[-470  -34   52  -22   78   87    0 -198   90 -132   29    3  -95 -412
  -17   21  229 -233 -159 -124  250 -258  -26   95 -235 -214 -154 -494
 -104 -101  132  164 -197  200 -192  102  353]	9
[-158   30  -66   29  -35   58   45   35  -47   48  -50  -39   -3   70
    4   48   52   14 -141   17  -10  -67   -5  -61   -6   -4  -32 -245
  -56   20  -82   52 -118   95  -74   43  115]	2
[ 346   46  162  -90   55  -86 -179 -154  110  -86  161  -49   40 -303
  116  -48 -162  -29  218 -110  192  199  -68  185 -120    3   15  438
   84  -44  144  -82  315 -234   98 -112 -198]	7
[-146  124  190  -91  118   22 -133 -139  166  -42  280   97 -210 -572
  223 -149  -33 -291 -191 -318  509  136  -18  237 -253  -33   60 -273
  -91 -367  207   56  -24  107 -142   61  290]	9
[-226    1   31   34   69  113   33   33   31   34   70  100 -154 -131
  140  -97  115  -93 -118 -141  138  -36   40   47 -122  -52   31 -402
 -158 -181   41   77  -80  167  -38  120  202]	5
[ 398  -63  -41   16  -14 -173 -108   80  -11    0  -76  -91  142  185
  -87   49 -207  190  260  214 -222  205  -26  -30  115  149  100  800
  228  155  -48 -188  335 -316  190 -152 -445]	5
[-707 -118 -145   27  -25  180  368   61 -138  173 -206  192  -70  143
  -19   53  496  177 -118  -40 -290 -520   14 -363  144 -417 -257 -899
 -310   89 -141  291 -290  271  -26  238  359]	7
[ -24  -56  173 -171   50  -18  -56 -244  114 -137  126  106  -23 -468
  172  -85   80   13  208 -201  242  -62  -81  113 -149 -258 -156   60
  -47 -127  220   51  193  -85  100    8   78]	0
[-329  -43  -53   50   37  108  120   37  -11   29  -41   33  -61   11
    6   -5  172  -70 -151   -7    6 -185   -5  -66  -29 -104  -37 -486
 -143  -60  -12  106 -241  217 -111  115  228]	6
[ -92  -14  151  -82  131  -24 -157 -110  167  -14  156  176 -118 -497
  201 -110  -27  -70   61 -212  321   32  -36  123 -121  -64 -107  -16
  -28 -197  105  -10  188 -136   18   36  179]	3
[ 200  -99  -30  -27  -44 -131  -90  -55  -33  -37 -128 -141  191   66
 -135  106  -79  204  298  225 -210   35  -75   17   45   39  -62  687
  181  276  -28 -116  256 -282  124 -126 -376]	1
[-225  127   39   31  107  112   10  182    5  201  210  322 -309 -170
  311 -239   59 -112 -231 -338  256   55  182  -28  -73   30  112 -698
 -285 -371  -34  133  -71  188   -5  200  362]	11
[ 314    8   14   52    6 -114 -115   78   -8   58   26    0   10  197
  -28  -37 -174   88   76   34 -106  204   -4    3   81  183  149  427
   54   35  -56 -150  230 -179  162  -88 -276]	11
[ 208  -29   10  -58  -22 -156 -114 -188   73 -183  -91 -290  228 -172
 -219  175 -131  -37  269  261  -26   50 -143  126  -30   52  -79  751
  301  234   39 -121  212 -256    7 -182 -299]	7
[-116  -45  -34   22   56   41   90   39  -35   53   10  159  -77    9
   77  -76  112   67    3 -112  -19 -132   76 -101   20  -84  -62 -275
 -139  -54  -34  100   -2   45   65   89  114]	8
[-321 -232 -247  118  -84  137  242  222 -204  144 -201   83   51  534
   11   68  257  319   21  128 -454 -227   -5 -280  121 -127  -40 -356
 -163   88 -113   80 -255  224   44  157   48]	10
[-221   35  -22   11   -7   54   16 -113  -10  -32  -26  -45  -18 -119
  -33   17   82  -78 -163  -88  100  -97  -51   21  -78  -46 -117 -370
  -94  -16   28   77 -155  161 -183   53  215]	9
[-228  -56  -66    7  -54  115   61   47  -75   45    3   77  -28   79
   82    2  159  101  -60  -74  -85  -80   42  -29  -33  -80   -8 -326
 -132  -42    2   95 -154  172   -6  111  138]	11
[ 278  -20  -81   89   24  -14   42  288 -124  238   86  218 -111  337
  226 -158  -90  243   27  -85 -186  236  181 -128  120  194  250  104
 -104 -140 -102  -55  207  -78  247   69 -137]	6
[  18   20    7   51   10  102  -17  216  -58  156  127  132 -137  166
  232 -149  -14   38 -100 -135   12  208   78   55  -11  103  229 -160
 -182 -221   21    0  -73  141   40  126   69]	0
[ 309   33  132   -2   80    1  -88   84   -4  115  230  192 -120 -122
  302 -224 -162   54   92 -215  165  319  109  138  -38  114  231  167
 -138 -241   90  -34  288 -121  169   29  -56]	3
[ 261  -99  -61  123  -40  -35   66   95 -121   33 -105  -34  144  335
  -16   21  -51  184  206  148 -315   34   34 -110   85   21   57  282
   61  129  -50  -77   94 -121  135  -47 -255]	10
[ -48   68  -72   71  -37  -16   38   40  -54   58  -36   -9  -27  137
  -25   28    1  -30 -187   10  -51   10    3  -64   71   64   53 -165
    2    5 -113   -1  -91   85  -81   16   61]	8
[ 333  -59   16  -10  -37 -116  -20  -33   14  -56  -61  -48  129   87
  -26   14  -98   98  232  167 -132   76  -70  -37   48    6   37  501
  142  136  -33  -81  210 -212  137  -97 -282]	1
[-229 -121  -98   10    1   68   90  120  -57   68   29  137  -65   65
  175  -58  161   97  -14  -33  -68  -44   -6 -113  -24  -94   40 -244
  -99 -119   -7   97  -62  134   39  147  146]	7
[ 333  155  237  -96  109  -59 -232 -111  144  -59  270   65 -119 -531
  190 -180 -217 -161   61 -239  418  321   71  279 -192  109  140  307
    3 -267  164  -43  310 -179   83  -65  -71]	8
[ 215  123  249  -78  154  -45 -239  -92  172  -21  295  108 -159 -558
  248 -190 -200 -187   47 -303  466  290   77  285 -213   95  114  212
  -16 -300  186  -61  328 -178   69  -29   -1]	5
[-282 -180 -190  147  -36   17  252   35 -120   33 -234   -7   66  336
 -206  127  244  124   74  206 -396 -395   32 -292  152 -158 -231 -281
  -17  264 -159   71 -136   77   33   55   25]	7
[ 327   95   72  -48   41   -3 -210  110   13   81  202   51  -90 -133
  242 -166 -231   58  -14 -192  202  434   56  187  -89  210  227  317
  -21 -220   46 -100  262 -107   83  -20 -135]	5
[-398   13  -18   57  113  189   25  219  -18  195  181  321 -331  -69
  264 -228  159  -68 -315 -282  198  -10  130  -68  -60  -11   72 -829
 -363 -377  -75  173 -201  320  -72  266  456]	7
[-154 -115  -19    1   13   59   64   -2  -15  -24  -57   76   15  -16
   49  -16  111   93   34  -42  -52 -109  -58  -15  -66 -162  -24 -138
 -125  -42   92   50 -107   61   41   67   61]	3
[-146  -44   21    6   75   24  114  -66   45  -21   64   82  -61 -212
  118  -44  129  -57   60  -69   74 -116   36  -41 -100 -114  -81 -241
  -31  -68   11  112   70   17   11   70  154]	2
[  28 -159  -59  -13  -38  -12  -44   77  -18   -2 -103   -1  143  132
   25   37   28  183  184  141 -209   11  -96  -33    2 -111   26  288
   57   71   29  -42   37  -79  106  -25 -186]	3
[ 382   68  109   36   89  -53 -250  221   31  191  235  212 -169  -44
  327 -253 -282   36   35 -200  181  455  102  132    4  287  294  338
  -64 -311   18 -157  351 -178  218   22 -134]	8
[-341   25    9   47   69  168  113  171  -36  189  127  317 -270  -21
  253 -199  189  -26 -220 -301  112  -98  155 -100  -34  -95   -2 -813
 -337 -255   -9  180 -197  239   -8  244  422]	9
[ 223  113   46   24   44   52  -81  135  -10   97  157   34 -117   26
  152 -148 -172   21 -132 -150  160  329   78   81  -23  232  196   34
 -119 -194   -8  -49   93    7    3   34    0]	5
[ 36 -44 -32 -20 -60  69  36  66 -72  39  14  34  24  80 146 -45   7 139
  68 -51 -46  67  -9   5   1 -26  31 -37 -73 -44  52 -21   7  27  72  52
 -40]	6
[  42 -132   19  -78  -85   37  -51  -92   10 -104  -92 -146  192  -43
  -30  123   36  158  225  105  -99  -42 -124   62  -81 -172  -76  336
   43  136  106   -9    7  -83   65  -36 -194]	1
[-131 -127 -131  153  -12  -10  120  173 -123  157 -133   92  -23  294
   10    9  101  180   26   91 -291 -163  149 -262  137    4  -40 -109
  -17   93 -146    0   61  -15  117   85  -14]	10
[-154  -84  -36  121   -8   84  112  136 -108  104  -59  162  -52  255
   89  -76  159   83  -38  -12 -162 -176   69 -156   77  -99  -23 -399
 -167   27  -84   66 -111  112   61  124  168]	10
[-119  -74  -34   73   43   58  121  152  -56  130   67  293 -133  109
  195 -168  121   77  -11 -150  -84  -59  148 -149  -15  -42   46 -406
 -175 -176  -24   85  -24  102  147  143  125]	11
[-235  -25  -34  -17   -2   46   57  -84   15 -101  -11 -104   41 -169
  -59   49  110  -86  -57   46   53  -90  -32    2  -83  -94  -72 -167
   20    3   33   84 -102  110 -128   30  132]	0
[  87 -149  131 -170   15 -118  -42 -403  133 -284  -41 -173  238 -475
  -80  120   28   44  433  136   85 -144 -225  108 -127 -271 -270  561
  200  195  182   11  257 -270   57 -157 -147]	4
[-458    7  -45   -3    9  139  123   65  -27   91  -12  138 -164  -28
   65  -45  233   -9 -227 -130   20 -218   28 -102   -9 -157  -52 -699
 -241 -115  -55  189 -267  293  -82  174  353]	11
[-230 -145   11 -137  -33  -37   89 -248  -18 -158  -90   90  116 -285
    0   28  203   66  223  -14   34 -305 -120  -61  -74 -320 -270 -131
  -18   92  121  147   21   -8   18   34  147]	3
[ 400   47   90  -69  -43  -78 -196  -86   16 -111   39 -165  139  -88
   24   38 -206   58  147   27   81  247 -111  177  -58  101  101  586
  128   52   62 -126  223 -189   45 -126 -268]	11
[ 202    6 -114   61  -41   21   18  175 -105  136  -25   25   -9  258
   30  -45  -79  167  -26   56 -173  192   37  -68  137  138  146   99
  -75    1  -87  -61   81  -35  101   16 -123]	6
[ -35  -40    0  -46  -45  -38  -11 -266   96 -273 -200 -349  251 -184
 -345  222    5 -122   72  276  -23 -157 -198  145 -102 -120 -156  311
  171  292  125  -25 -159  -38 -173 -144 -136]	3
[-334  -69  -75   73   40   81  173   27  -28   62  -39   90  -53   37
   39  -19  227   -4  -34  -27  -84 -221   30 -157  -31 -132 -104 -494
 -118  -21  -38  137 -156  138  -39  132  226]	1
[-181  -52  -24  -98    8   35   -2   -1  -12  -26  -62   15   27  -82
    7    3  114   59   30    3    7 -104 -119   -4   -2 -153  -66  -67
  -65   17   38   64  -62   64  -33   47   97]	10
[-294  -80  -44   82   68  111  111  147  -53  126   23  213 -128   31
  222 -116  202  101  -37 -124  -43 -163  100 -175    2 -154  -33 -515
 -199 -147  -71  121   13  117   82  179  225]	2
[-383  -80   28  -69    7   56   31 -211   99 -168  -40  -31   28 -339
  -20   58  212 -119    3  -28  126 -259 -117   60 -184 -243 -204 -318
  -46   25  123  132 -127  134 -123   64  239]	2
[ 208   40  192  -85   71  -10 -169  -82   93  -42  194   83  -44 -356
  219 -140 -106  -40  126 -159  283  171   31  160 -125  -11   34  207
   -3 -190   76   -1  269 -141   97  -28  -15]	8
[ -29 -151  -80  -88  -98  -46   14 -190  -20 -223 -226 -244  275   51
 -304  195   81   89  192  347 -205 -157 -229   62    2 -131 -152  445
  150  346   29  -28  -81  -38  -47 -108 -215]	4
[ 204   58   51   89   47  133  -85  308  -77  226  176  141 -179  157
  309 -204 -105  113 -117 -169   41  319  156   78   32  151  300  -47
 -232 -252  -24  -57   93   54  122  118  -50]	7
[-17  -8 -52  40  53 -57   4  54  12  85  22  58 -68 -14  22 -26 -25   3
   0 -52 -36  34  59 -62  25  51   8   6  22 -50 -13 -22  82 -61  50   0
 -15]	0
[ 124  -98  124 -188    8 -102  -95 -447  128 -347  -39 -248  290 -442
 -181  131  -34  -19  353   94  131  -81 -290  231 -158 -213 -235  592
  183  196  248  -33  147 -239  -17 -199 -182]	1
[ -47  -62  -99   -4  -31   57   62  157  -79   68  -40   74  -11  210
   56  -16   64  174   -7   31 -148    6  -36 -106   88  -16   50  -72
  -93  -13  -97   20  -19   62   79   87    8]	11
[ 143   53  140  -87   23  -36 -128  -54   66   -8  201  110  -53 -253
  218 -113  -80  -28   80 -203  210  201   -9  152 -140   23  112  133
  -35 -167  126  -11  165  -73   79    5  -20]	11
[ 250  -39  -69   25  -70  -11  -76  113 -133   26  -66  -84  129  212
   24   17 -105  232  119   65 -178  168   14   45    4  107   80  398
   23  144  -36  -81  147 -125   93  -37 -256]	9
[ -78  140   35    7   92  103  -39   95  -17  147  196  202 -264 -169
  246 -167  -13  -38 -248 -319  270  158   83   49  -36  122   90 -444
 -252 -323  -45   61  -10  139  -71  162  296]	7
[-454  -57  -26   31   71   57  104   46  -20  122   71  295 -199 -106
  144  -94  215  -32  -93 -246   55 -201   89 -132  -51 -100 -121 -667
 -180 -212  -19  137 -107  182   -3  194  364]	9
[  81   54  101 -200   -2  -33  -74 -234   59 -103  130  -30    2 -504
  146    2  -42   50  131 -224  272  110  -80  140 -112  -97  -92  175
   17 -131  157   18  269  -96   25  -28   22]	0
[-209 -121   -7  -97  -52    0   23 -182    2 -170 -117  -76  135 -103
  -91   89  170   31  114  100  -44 -259 -186   23  -49 -288 -167  -15
   -9  159  135   71 -104   59  -26  -18   20]	7
[  13 -100  -26   -6    6  -13   45  -28  -37  -39  -49  -16  100   17
   -5   22   63  127  168   45 -121  -57  -39  -60   -4  -96  -91  125
   30   99    3    4  107  -88   52  -12  -58]	10
[ 201 -147 -132  -77 -132  -67    2 -111  -50 -127 -185 -250  300  109
 -162  224  -34  326  308  233 -289   -3 -136  -33   10  -38 -134  674
  202  348   -9  -66  148 -244   94 -126 -365]	1
[-353  -71   87 -134   31   19  -12 -361  140 -246  -15 -107   79 -591
  -60   79  177 -180   63    9  255 -253 -183  126 -208 -313 -265 -164
   21    0  189  127  -26   69 -149    6  213]	2
[-139  -78 -182  -22  -88  -33  113 -114  -96 -123 -266 -292  292   94
 -282  265   88  123   95  282 -227 -198 -131  -87   11  -72 -193  202
  158  356  -51   36 -105  -39 -143  -62 -104]	3
[  59  -89   17  -19   34  -59  -91  -33   45  -37  -53  -17   68  -61
  -42   31  -33   34  146   87  -20  -28  -63   46  -16  -26  -66  288
   86   94   19  -63  110 -149   60  -63 -115]	3
[ 100   84   64    5   96   68  -82   26   32   50  179   52 -142 -214
  159 -151 -108  -32 -135 -250  247  232   61  129 -103  101  103  -86
 -160 -244   38   -3   92    6  -20   65   96]	1
[  -6    8  -42  102   56   87   10  305 -122  270  102  383 -231  211
  310 -238   48  120 -102 -231  -45   84  181 -126   57   67  158 -450
 -258 -265 -113   46  -13   87  158  186  165]	6
[-198   50  -21   34   73   99   22  125  -16  174  140  177 -226  -56
  266 -131   71   32 -175 -272  139   43   85  -72  -46   35   37 -539
 -203 -272  -39   80  -38  159  -48  159  270]	6
[ -41  -50 -102   16    1   95   49  316 -107  233   91  262 -175  200
  226 -172   50  195  -91 -135 -104  149  139 -124  116   17  209 -230
 -220 -217  -36   59  -18  133  136  149   93]	10
[ 345  -66   14   91   32  -84 -143  173  -28  129   55  117  -50  240
  117 -103 -172  196  123  -15 -165  245   71   -7  122  163  160  425
   28  -42  -34 -187  325 -214  233  -45 -279]	9
[ 153  -14  109    8   65   32 -138    2   37  -19  152   -4  -54 -153
  184 -125  -81  -22   62 -115  163  203   16  203 -151   47  134  171
  -47 -152  151  -43  147  -23   64   11  -44]	5
[-519 -127 -121   -5  -17   65  229 -111  -49  -50 -228  -60   74   72
 -215  169  373   26  -26  123 -225 -516  -63 -177   20 -307 -329 -448
  -22  281  -97  199 -263  164 -124   69  218]	9
[ -49   88  140 -110   66    8  -87 -209   79  -94  113   -9  -37 -525
  138  -55  -33 -106  -10 -203  365   64  -90  175 -184  -75  -56  -56
  -55 -161  156   47  129  -40  -74   12  153]	5
[ 346 -129 -199  166  -67  -22  157  266 -205  134 -173  -21  108  721
  -98   18  -35  343  140  253 -535   67   71 -242  287  118  144  338
  -22  220 -183  -94  109  -92  230  -19 -354]	0
[ 122 -141 -279  249  -76   36  172  442 -228  274 -133   82   14  800
  -35    1   -7  328    0  207 -620  145  135 -287  282  189  204   56
  -19   78 -251 -105  -45   30  170   59 -252]	9
[-206    6 -184   24  -38   80  150  285 -134  192  -83  116 -108  336
   13  -32  104  141 -136   53 -215  -16   75 -163  155   61  117 -292
 -127  -42 -184   78 -175  228   -8  142   54]	5
[-155 -160 -205  152  -60  100  196  256 -191  113 -211   87   42  542
  -75   15  172  223  -41  159 -415 -176   28 -264  171  -73    6 -300
 -163  149 -148   49 -251  158   24  118   15]	10
